Here is a tiny trained network, its code and every weight. The questions are about switching its units off for an input and a target symbol, where a switched-off unit gives its printed mean instead of its output.

import numpy as np


def w(rows, s, z=0):
    codes = np.array(rows[::2]) - 128.0
    scale = np.full(codes.shape[1], s)
    scale[-1] = z or s
    return codes * scale


def norm(h):
    return h / np.sqrt((h * h).mean(-1, keepdims=True) + 1e-5)


def f(y):
    return y / 2 * (1 + np.tanh(0.7978845608 * (y + 0.044715 * y**3)))


def softmax(a):
    e = np.exp(a - a.max(-1, keepdims=True))
    return e / e.sum(-1, keepdims=True)


def log_softmax(a):
    a = a - a.max(-1, keepdims=True)
    return a - np.log(np.exp(a).sum(-1, keepdims=True))


def net(x, mask):
    ids = ['γεζμτψ'.index(c) for c in x.split()]
    T = len(ids)
    res = E[ids] + P[:T]
    u = 0
    for l in range(3):
        q, k, v = (norm(res) @ M[l].T for M in (Q, K, V))
        z = softmax(np.where(np.tri(T) > 0, q @ k.T / 4**0.5, -1e9)) @ v
        res = res + np.where(mask[u], z, O[l][:, -1]) @ O[l][:, :-1]
        u += 1
        y = f(norm(res) @ A[l][:, :-1].T + A[l][:, -1])
        res = res + np.where(mask[u : u + 4], y, B[l][:, -1]) @ B[l][:, :-1]
        u += 4
    return log_softmax(norm(res)[-1] @ U[:, :-1].T + U[:, -1])


Q, K, V, O, A, B = {}, {}, {}, {}, {}, {}
E = w([
[9,253,213],'γ',
[53,45,137],'ε',
[241,96,113],'ζ',
[15,85,204],'μ',
[115,204,149],'τ',
[38,72,147],'ψ',
],0.011)
P = w([
[131,157,109],'0',
[250,34,183],'1',
[36,208,46],'2',
[111,166,201],'3',
[87,75,3],'4',
[144,119,202],'5',
],0.0067)
Q[0] = w([
[2,131,97],'L0H0',
[138,42,141],'L0H0',
[111,88,129],'L0H0',
[183,72,148],'L0H0',
],0.0085)
K[0] = w([
[151,254,115],'L0H0',
[82,128,105],'L0H0',
[104,144,111],'L0H0',
[88,76,118],'L0H0',
],0.013)
V[0] = w([
[133,158,128],'L0H0',
[154,254,163],'L0H0',
[149,223,138],'L0H0',
[116,79,125],'L0H0',
],0.0063)
O[0] = w([
[119,141,132,148],'L0H0',
[98,253,144,245],'L0H0',
[112,203,130,189],'L0H0',
[132,87,131,103],'L0H0',
],0.0074,0.0012)
A[0] = w([
[137,156,248,2],'L0N0',
[77,33,111,132],'L0N1',
[129,86,42,57],'L0N2',
[128,61,45,220],'L0N3',
],0.012,0.00092)
B[0] = w([
[178,72,146,194],'L0N0',
[79,250,175,255],'L0N1',
[114,69,80,155],'L0N2',
[99,110,152,198],'L0N3',
],0.016,0.0055)
Q[1] = w([
[146,102,229],'L1H0',
[127,166,81],'L1H0',
[131,123,172],'L1H0',
[169,255,238],'L1H0',
],0.01)
K[1] = w([
[214,180,144],'L1H0',
[97,118,136],'L1H0',
[130,127,142],'L1H0',
[138,168,252],'L1H0',
],0.014)
V[1] = w([
[114,80,199],'L1H0',
[136,187,165],'L1H0',
[163,155,103],'L1H0',
[87,129,9],'L1H0',
],0.011)
O[1] = w([
[69,110,99,196],'L1H0',
[150,38,167,217],'L1H0',
[173,113,115,88],'L1H0',
[145,254,178,3],'L1H0',
],0.01,0.0064)
A[1] = w([
[57,118,120,2],'L1N0',
[93,249,130,19],'L1N1',
[100,48,96,137],'L1N2',
[86,104,185,113],'L1N3',
],0.012,0.0018)
B[1] = w([
[162,191,149,221],'L1N0',
[103,32,68,200],'L1N1',
[57,78,75,231],'L1N2',
[255,57,59,255],'L1N3',
],0.0089,0.0054)
Q[2] = w([
[16,179,10],'L2H0',
[170,232,228],'L2H0',
[133,108,215],'L2H0',
[117,141,87],'L2H0',
],0.011)
K[2] = w([
[226,250,199],'L2H0',
[165,54,114],'L2H0',
[62,38,127],'L2H0',
[161,171,134],'L2H0',
],0.012)
V[2] = w([
[182,157,190],'L2H0',
[166,171,243],'L2H0',
[159,140,161],'L2H0',
[162,1,109],'L2H0',
],0.014)
O[2] = w([
[132,72,24,5],'L2H0',
[76,159,2,89],'L2H0',
[131,92,73,63],'L2H0',
[116,16,179,245],'L2H0',
],0.016,0.0029)
A[2] = w([
[194,6,176,147],'L2N0',
[51,81,138,76],'L2N1',
[137,212,207,181],'L2N2',
[93,136,41,251],'L2N3',
],0.018,0.0029)
B[2] = w([
[63,26,113,248],'L2N0',
[249,95,119,180],'L2N1',
[23,107,156,199],'L2N2',
[175,174,181,181],'L2N3',
],0.019,0.014)
U = w([
[143,14,82,122],'γ',
[97,134,191,219],'ε',
[180,158,153,252],'ζ',
[199,138,196,85],'μ',
[87,150,1,133],'τ',
[64,160,108,30],'ψ',
],0.0095,0.0031)

Each question gives the input, a string of symbols that net reads in full, and the target symbol t.
The units are the heads (4 rows each of Q, K, V and O) and the neurons (one row each of A and B). Each row of codes is followed by its name. A weight is (code - 128) times the scale printed after its matrix; where a second scale follows, it is the last column's (O, A, B and U).
mask holds one flag per unit, layer by layer, with each layer's heads first. A switched-off unit (its flag False) gives its mean, the last column of its rows in O or B, instead of its output. The means were averaged over made-up inputs and are rounded, as every weight is.
A unit's drop is (log p(t) with every unit on - log p(t) with that unit switched off) / (log p(t) with every unit on - log p(t) with every unit switched off).
The circuit of an input: a set's keep is (log p(t) with only the set's units on - log p(t) with every unit switched off) / (log p(t) with every unit on - log p(t) with every unit switched off). Starting from the 12 units with the biggest drops (on a tie, the unit counted first), units are removed one at a time, each time the one whose removal leaves the highest keep (on an exact tie, the one counted first), for as long as the keep stays at least 0.8.
units of the circuit, in order: the units of the circuit, biggest drop first
most important unit: the unit with the biggest drop
k most important neurons: the k neurons with the biggest drops, biggest first
k most important neurons of layer l: the k neurons of layer l with the biggest drops, biggest first
input τ ε ε, target τ: units of the circuit, in order -> L2H0; L0H0
input τ γ ε τ γ, target τ: units of the circuit, in order -> L0H0; L2H0
input τ ζ ε ε μ, target τ: 3 most important neurons -> L1N2; L1N3; L0N3
input τ μ ζ, target τ: units of the circuit, in order -> L2H0; L0H0
input ζ ε ζ γ τ, target ζ: units of the circuit, in order -> L2N0; L0N0; L2N2
input ζ ε μ ψ ζ, target ζ: units of the circuit, in order -> L2N0; L1H0; L0N2
input μ τ τ, target μ: 4 most important neurons -> L1N1; L1N2; L2N3; L0N1
input μ ε ε ζ γ, target μ: 3 most important neurons -> L0N2; L1N2; L0N1
input μ τ τ γ ψ, target μ: most important unit -> L1N1
input μ ε γ, target μ: 3 most important neurons -> L1N1; L0N1; L1N2
input τ ε γ, target τ: units of the circuit, in order -> L2H0; L1H0; L0H0
input μ ε μ ζ ζ, target μ: units of the circuit, in order -> L1H0; L0N2; L2N0
input μ ψ τ, target μ: 2 most important neurons -> L1N1; L0N1
input τ ε γ ε μ, target τ: 3 most important neurons -> L1N2; L0N3; L1N3
input τ τ ψ, target τ: 3 most important neurons -> L1N2; L1N3; L0N3
input μ μ γ ε ζ, target μ: 2 most important neurons of layer 0 -> L0N2; L0N1
input μ τ ε, target μ: 2 most important neurons -> L1N2; L0N1
input ζ ψ ε, target ζ: 2 most important neurons of layer 2 -> L2N0; L2N3
input ε γ ε ψ ζ, target ε: 2 most important neurons of layer 1 -> L1N1; L1N3
input μ μ τ ε ε, target μ: 3 most important neurons of layer 2 -> L2N0; L2N1; L2N3
input τ ε ζ, target τ: 3 most important neurons of layer 0 -> L0N3; L0N2; L0N1
input ζ ψ ε ψ ψ, target ζ: 3 most important neurons of layer 0 -> L0N1; L0N0; L0N2
input ζ ψ ε τ γ, target ζ: 2 most important neurons of layer 0 -> L0N0; L0N1
input μ ε μ, target μ: 3 most important neurons -> L2N0; L0N1; L1N2
input τ ε ε ψ τ, target τ: 2 most important neurons of layer 0 -> L0N3; L0N1
input ζ τ ε μ γ, target ζ: 3 most important neurons of layer 1 -> L1N2; L1N3; L1N0
